Below are the code and all the weights of a small trained network. Each question names an input and a class and asks about switching units off, where a switched-off unit gives its printed mean instead of its output.

import numpy as np


def w(rows, s, z=0):
    codes = np.array(rows[::2]) - 128.0
    scale = np.full(codes.shape[1], s)
    scale[-1] = z or s
    return codes * scale


def f(y):
    return np.maximum(y, 0)


def log_softmax(a):
    a = a - a.max(-1, keepdims=True)
    return a - np.log(np.exp(a).sum(-1, keepdims=True))


def net(x, mask):
    res = np.array(x, float).reshape(1, 6) / 4 @ E
    y = f(res @ A[0][:, :-1].T + A[0][:, -1])
    res = res + np.where(mask, y, B[0][:, -1]) @ B[0][:, :-1]
    return log_softmax(res[-1] @ U[:, :-1].T + U[:, -1])


A, B = {}, {}
E = w([
[208,20,91,6,148,137,101],'x0',
[123,126,128,125,122,133,124],'x1',
[118,131,124,121,122,130,127],'x2',
[148,142,12,139,93,40,37],'x3',
[65,108,192,114,232,120,58],'x4',
[137,132,130,131,136,119,135],'x5',
],0.016)
A[0] = w([
[77,139,166,171,158,208,236,201],'n0',
[54,102,142,134,246,100,73,169],'n1',
[140,218,86,183,132,125,154,203],'n2',
[140,130,138,91,166,204,179,126],'n3',
[149,90,171,89,137,163,175,253],'n4',
[140,139,121,99,102,149,166,123],'n5',
],0.013,0.0056)
B[0] = w([
[148,54,46,28,162,42,192,253],'n0',
[5,141,246,51,135,13,28,243],'n1',
[134,94,143,202,71,105,132,206],'n2',
[145,201,244,238,142,179,59,196],'n3',
[201,173,129,68,97,187,135,213],'n4',
[174,182,144,114,162,140,224,161],'n5',
],0.011,0.024)
U = w([
[209,52,13,92,100,107,165,203],'0',
[123,15,122,65,181,82,98,148],'1',
[198,210,146,153,115,197,160,103],'2',
[144,190,232,108,126,142,107,2],'3',
[108,120,85,251,71,132,135,175],'4',
[55,210,156,201,109,81,105,104],'5',
],0.013,0.005)

Each question gives the input, the list of numbers given to net, and the class t.
The units are the neurons (one row each of A and B). Each row of codes is followed by its name. A weight is (code - 128) times the scale printed after its matrix; where a second scale follows, it is the last column's (A, B and U).
mask holds one flag per neuron, in row order. A switched-off neuron (its flag False) gives its mean, the last column of its row in B, instead of its output. The means were averaged over made-up inputs and are rounded, as every weight is.
A unit's drop is (log p(t) with every unit on - log p(t) with that unit switched off) / (log p(t) with every unit on - log p(t) with every unit switched off).
The circuit of an input: a set's keep is (log p(t) with only the set's units on - log p(t) with every unit switched off) / (log p(t) with every unit on - log p(t) with every unit switched off). Starting from all 6 units, units are removed one at a time, each time the one whose removal leaves the highest keep (on an exact tie, the one counted first), for as long as the keep stays at least 0.8.
circuit, biggest first: the units of the circuit, biggest drop first
most important unit: the unit with the biggest drop
k most important neurons: the k neurons with the biggest drops, biggest first
drop when u is switched off: that unit's drop, to one decimal
input [-5,4,-2,0,-8,6], class 0: most important unit : n3
input [6,8,3,0,-3,-8], class 2: circuit, biggest first : n0, n1
input [1,-6,4,-3,-1,5], class 2: circuit, biggest first : n1, n3
input [1,2,0,-5,-4,-6], class 2: circuit, biggest first : n3, n1
input [-4,-8,-1,1,-2,-7], class 4: circuit, biggest first : n1, n2
input [0,-2,-5,1,4,6], class 5: circuit, biggest first : n0, n4
input [-3,8,7,-4,-3,-6], class 0: circuit, biggest first : n0, n1
input [-3,-2,-8,1,8,-8], class 5: 2 most important neurons : n0, n1
input [1,4,-1,-4,5,-1], class 3: 2 most important neurons : n3, n4
input [3,-5,7,-7,0,3], class 2: 3 most important neurons : n3, n1, n4
input [1,6,-6,-4,-8,8], class 2: 4 most important neurons : n3, n5, n1, n4
input [-8,-8,-7,0,7,-1], class 1: 2 most important neurons : n0, n3
input [-1,-8,1,3,2,-6], class 5: 2 most important neurons : n0, n4
input [0,6,6,7,-1,-3], class 4: most important unit : n0
input [0,-2,6,4,-5,-2], class 4: 4 most important neurons : n0, n1, n4, n2
input [-7,0,7,6,-1,6], class 4: 2 most important neurons : n1, n2
input [0,-8,-8,-8,-2,-6], class 0: 2 most important neurons : n0, n1
input [-2,-8,4,4,7,-1], class 5: drop when n0 is switched off : 3.6
input [-1,5,0,8,1,5], class 5: drop when n0 is switched off : 4.3
input [4,-2,-2,-1,3,-6], class 3: circuit, biggest first : n0
input [-1,8,4,-8,4,-4], class 1: drop when n0 is switched off : 6.3
